Below are the code and all the weights of a small trained network. Each question names an input and a target symbol and asks about switching units off, where a switched-off unit gives its printed mean instead of its output.

import numpy as np


def w(rows, s, z=0):
    codes = np.array(rows[::2]) - 128.0
    scale = np.full(codes.shape[1], s)
    scale[-1] = z or s
    return codes * scale


def f(y):
    return np.maximum(y, 0)


def softmax(a):
    e = np.exp(a - a.max(-1, keepdims=True))
    return e / e.sum(-1, keepdims=True)


def log_softmax(a):
    a = a - a.max(-1, keepdims=True)
    return a - np.log(np.exp(a).sum(-1, keepdims=True))


def net(x, mask):
    ids = ['ΓΔΠΣΨΩαβζηθλμξτφ'.index(c) for c in x.split()]
    T = len(ids)
    res = E[ids] + P[:T]
    q, k, v = (res @ M[0].T for M in (Q, K, V))
    z = softmax(np.where(np.tri(T) > 0, q @ k.T / 3**0.5, -1e9)) @ v
    res = res + np.where(mask[0], z, O[0][:, -1]) @ O[0][:, :-1]
    y = f(res @ A[0][:, :-1].T + A[0][:, -1])
    res = res + np.where(mask[1:17], y, B[0][:, -1]) @ B[0][:, :-1]
    return log_softmax(res[-1] @ U[:, :-1].T + U[:, -1])


Q, K, V, O, A, B = {}, {}, {}, {}, {}, {}
E = w([
[131,158,62,131,63,113,167,134,115,103,136,146],'Γ',
[76,141,178,80,52,141,148,99,181,195,145,103],'Δ',
[41,156,141,87,100,136,118,17,95,145,116,120],'Π',
[130,57,112,133,176,71,147,142,111,134,152,87],'Σ',
[162,71,167,113,141,108,127,87,238,95,146,90],'Ψ',
[158,94,114,204,145,87,85,129,153,156,106,155],'Ω',
[203,133,67,112,180,99,175,88,84,81,137,118],'α',
[117,224,88,164,160,171,93,144,156,99,139,55],'β',
[171,108,110,81,90,141,143,206,104,129,179,97],'ζ',
[126,83,150,153,94,163,107,132,48,109,141,125],'η',
[110,137,89,90,70,153,183,89,137,146,148,117],'θ',
[150,161,127,163,194,161,167,179,219,187,125,88],'λ',
[165,164,129,136,149,142,203,181,101,108,142,167],'μ',
[138,4,206,104,141,133,120,84,142,123,102,179],'ξ',
[104,154,119,65,108,155,198,59,123,145,127,176],'τ',
[154,80,108,91,153,141,77,148,92,166,81,209],'φ',
],0.025)
P = w([
[150,158,141,127,138,98,192,102,102,124,8,84],'0',
[116,147,119,129,143,99,134,110,90,150,112,96],'1',
[100,157,108,141,145,109,135,117,99,163,127,111],'2',
[133,135,120,130,148,114,136,129,102,167,154,110],'3',
[130,131,119,116,149,128,132,135,113,158,161,114],'4',
[128,121,113,113,148,141,125,135,111,161,168,112],'5',
[130,107,108,112,151,149,138,140,122,154,170,118],'6',
[126,100,100,114,152,161,134,143,126,157,182,122],'7',
[110,95,95,111,156,177,126,143,131,153,175,126],'8',
[136,81,102,100,150,184,140,157,144,150,195,125],'9',
[116,72,85,97,154,199,139,149,142,142,182,132],'10',
],0.014)
Q[0] = w([
[96,168,65,87,65,111,165,90,145,124,70,119],'H1',
[92,168,112,128,150,152,194,107,147,164,105,148],'H1',
[53,105,170,137,3,54,157,87,167,154,109,186],'H1',
],0.015)
K[0] = w([
[169,180,161,120,95,149,161,144,121,121,8,63],'H1',
[145,126,154,92,140,147,179,124,122,88,32,166],'H1',
[148,171,163,133,94,14,112,112,115,127,76,92],'H1',
],0.012)
V[0] = w([
[120,169,11,139,41,146,144,196,125,104,158,5],'H1',
[139,119,149,192,141,150,74,255,93,39,91,142],'H1',
[104,117,216,148,141,137,28,112,213,184,135,32],'H1',
],0.0069)
O[0] = w([
[164,131,111,50,75,77,88,75,157,144,79,85,254],'H1',
[102,205,118,142,101,77,175,90,189,149,254,191,17],'H1',
[63,103,58,110,116,94,228,151,160,96,13,175,64],'H1',
],0.014,0.0055)
A[0] = w([
[110,125,160,174,183,248,109,181,59,152,170,140,152],'N1',
[85,63,175,167,133,95,107,32,105,108,124,184,96],'N2',
[153,220,111,128,147,55,160,70,178,124,209,144,2],'N3',
[104,123,118,110,103,89,113,136,109,151,153,204,104],'N4',
[90,75,80,113,106,89,133,134,180,145,70,149,147],'N5',
[1,173,107,82,102,87,212,169,142,117,148,166,63],'N6',
[138,139,148,140,178,160,73,175,130,196,171,74,27],'N7',
[126,83,180,206,198,162,93,145,133,96,84,138,89],'N8',
[165,152,162,112,83,114,40,80,135,80,163,164,8],'N9',
[98,76,166,191,131,138,138,181,112,106,62,171,159],'N10',
[151,103,97,104,104,105,119,127,50,106,154,174,188],'N11',
[197,117,165,64,123,173,139,134,181,126,141,123,143],'N12',
[155,173,122,190,96,90,55,98,200,90,70,153,103],'N13',
[221,88,124,116,115,147,74,120,87,204,74,158,73],'N14',
[98,109,200,232,207,141,135,194,87,113,170,156,47],'N15',
[146,74,68,155,143,134,102,176,157,187,123,142,196],'N16',
],0.0088,0.0059)
B[0] = w([
[167,140,103,99,141,57,187,122,107,66,126,64,239],'N1',
[205,99,116,103,111,174,195,243,187,161,147,135,148],'N2',
[79,66,140,56,115,127,115,251,150,112,143,179,194],'N3',
[166,117,164,61,204,126,105,117,143,64,152,21,144],'N4',
[89,201,165,139,195,149,141,87,127,83,116,211,210],'N5',
[213,36,92,254,159,146,150,147,115,137,109,73,174],'N6',
[177,121,135,107,173,163,176,121,107,82,95,218,221],'N7',
[137,168,195,178,65,97,188,176,189,137,133,99,190],'N8',
[147,149,50,185,108,78,160,134,118,156,61,180,174],'N9',
[110,64,169,84,88,51,7,96,110,161,195,193,186],'N10',
[85,180,133,105,82,227,193,79,179,177,115,84,176],'N11',
[118,151,91,187,73,80,107,126,85,96,71,151,211],'N12',
[161,31,160,157,101,135,147,91,119,155,161,184,167],'N13',
[90,154,133,172,205,134,108,158,204,127,200,155,254],'N14',
[65,202,61,140,108,188,11,134,141,99,122,115,182],'N15',
[140,223,140,120,143,98,133,77,60,173,138,105,190],'N16',
],0.007,0.015)
U = w([
[113,113,114,188,125,105,100,87,120,149,155,179,138],'Γ',
[60,126,124,87,132,142,124,150,81,118,89,166,123],'Δ',
[93,62,123,94,173,2,152,154,56,149,126,70,149],'Π',
[92,159,186,137,23,206,184,82,69,141,121,114,253],'Σ',
[110,55,88,151,127,124,133,161,53,122,87,166,103],'Ψ',
[135,65,95,170,142,130,178,181,149,143,131,125,112],'Ω',
[153,90,127,139,155,79,140,44,106,94,165,139,95],'α',
[113,86,107,108,142,60,145,63,231,26,135,126,127],'β',
[118,129,83,83,104,54,114,167,134,148,113,105,70],'ζ',
[93,72,129,88,148,147,126,206,209,125,165,145,147],'η',
[134,62,87,115,165,176,54,140,151,126,108,122,152],'θ',
[95,180,121,161,125,167,210,173,128,161,42,146,122],'λ',
[145,104,107,95,146,109,152,204,81,119,106,188,95],'μ',
[80,110,91,156,119,100,135,142,100,93,113,119,99],'ξ',
[138,119,163,131,130,120,173,143,137,78,114,110,85],'τ',
[71,158,134,93,177,140,141,101,165,96,175,136,101],'φ',
],0.0059)

Each question gives the input, a string of symbols that net reads in full, and the target symbol t.
The units are the heads (3 rows each of Q, K, V and O) and the neurons (one row each of A and B). Each row of codes is followed by its name. A weight is (code - 128) times the scale printed after its matrix; where a second scale follows, it is the last column's (O, A, B and U).
mask holds one flag per unit, heads first, then neurons. A switched-off unit (its flag False) gives its mean, the last column of its rows in O or B, instead of its output. The means were averaged over made-up inputs and are rounded, as every weight is.
A unit's drop is (log p(t) with every unit on - log p(t) with that unit switched off) / (log p(t) with every unit on - log p(t) with every unit switched off).
The circuit of an input: a set's keep is (log p(t) with only the set's units on - log p(t) with every unit switched off) / (log p(t) with every unit on - log p(t) with every unit switched off). Starting from the 12 units with the biggest drops (on a tie, the unit counted first), units are removed one at a time, each time the one whose removal leaves the highest keep (on an exact tie, the one counted first), for as long as the keep stays at least 0.8.
units of the circuit, in order: the units of the circuit, biggest drop first
unit that matters most: the unit with the biggest drop
k most important neurons: the k neurons with the biggest drops, biggest first
drop of u: that unit's drop, to one decimal
input Ω θ θ Ω α θ Δ, target Ω: units of the circuit, in order -> H1, N6
input η β β η β τ α φ β, target φ: units of the circuit, in order -> H1, N15
input η λ Ψ Δ ξ Π, target η: units of the circuit, in order -> H1, N3, N2
input η α τ β β Ω Σ β τ, target η: units of the circuit, in order -> H1, N3
input β μ θ λ Π, target β: 2 most important neurons -> N5, N4
input Σ η β θ θ Π β θ, target Σ: unit that matters most -> N14
input θ τ θ Π θ β Ω Ω, target Γ: 2 most important neurons -> N10, N16
input Π θ θ θ μ ξ Π, target Π: units of the circuit, in order -> H1, N1, N10
input τ μ Ω θ β Σ ξ α, target ξ: units of the circuit, in order -> N15, H1, N1
input τ Σ Σ β η φ φ θ, target τ: units of the circuit, in order -> H1, N1, N8, N7
input θ Δ α θ Π Σ θ τ Ψ β, target τ: units of the circuit, in order -> H1, N1, N8
input θ β Σ Ψ Δ Ω λ Ψ β, target λ: 2 most important neurons -> N10, N5
input Π Ψ θ Ω θ Δ Ψ Σ Σ β θ, target Π: 2 most important neurons -> N1, N10
input θ μ β, target μ: 2 most important neurons -> N7, N3
input β φ Ψ Σ β ξ λ, target ξ: unit that matters most -> N15
input Δ β θ, target Δ: units of the circuit, in order -> H1, N10, N5
input Γ μ λ θ β Ψ β θ, target Γ: 4 most important neurons -> N9, N14, N12, N1
input θ ζ ξ, target η: units of the circuit, in order -> N2, N10, H1
input β θ ζ, target ζ: 2 most important neurons -> N5, N9
input β Π β ζ Σ Π Σ θ β ξ, target η: units of the circuit, in order -> N2
input Γ Σ θ Δ η, target Σ: 3 most important neurons -> N11, N14, N3
input Γ θ β θ, target Γ: 2 most important neurons -> N9, N14
input β Δ Δ θ θ λ, target λ: drop of N9 -> -0.1
input θ Δ Γ τ θ η θ Σ β Δ, target θ: drop of N8 -> 0.1
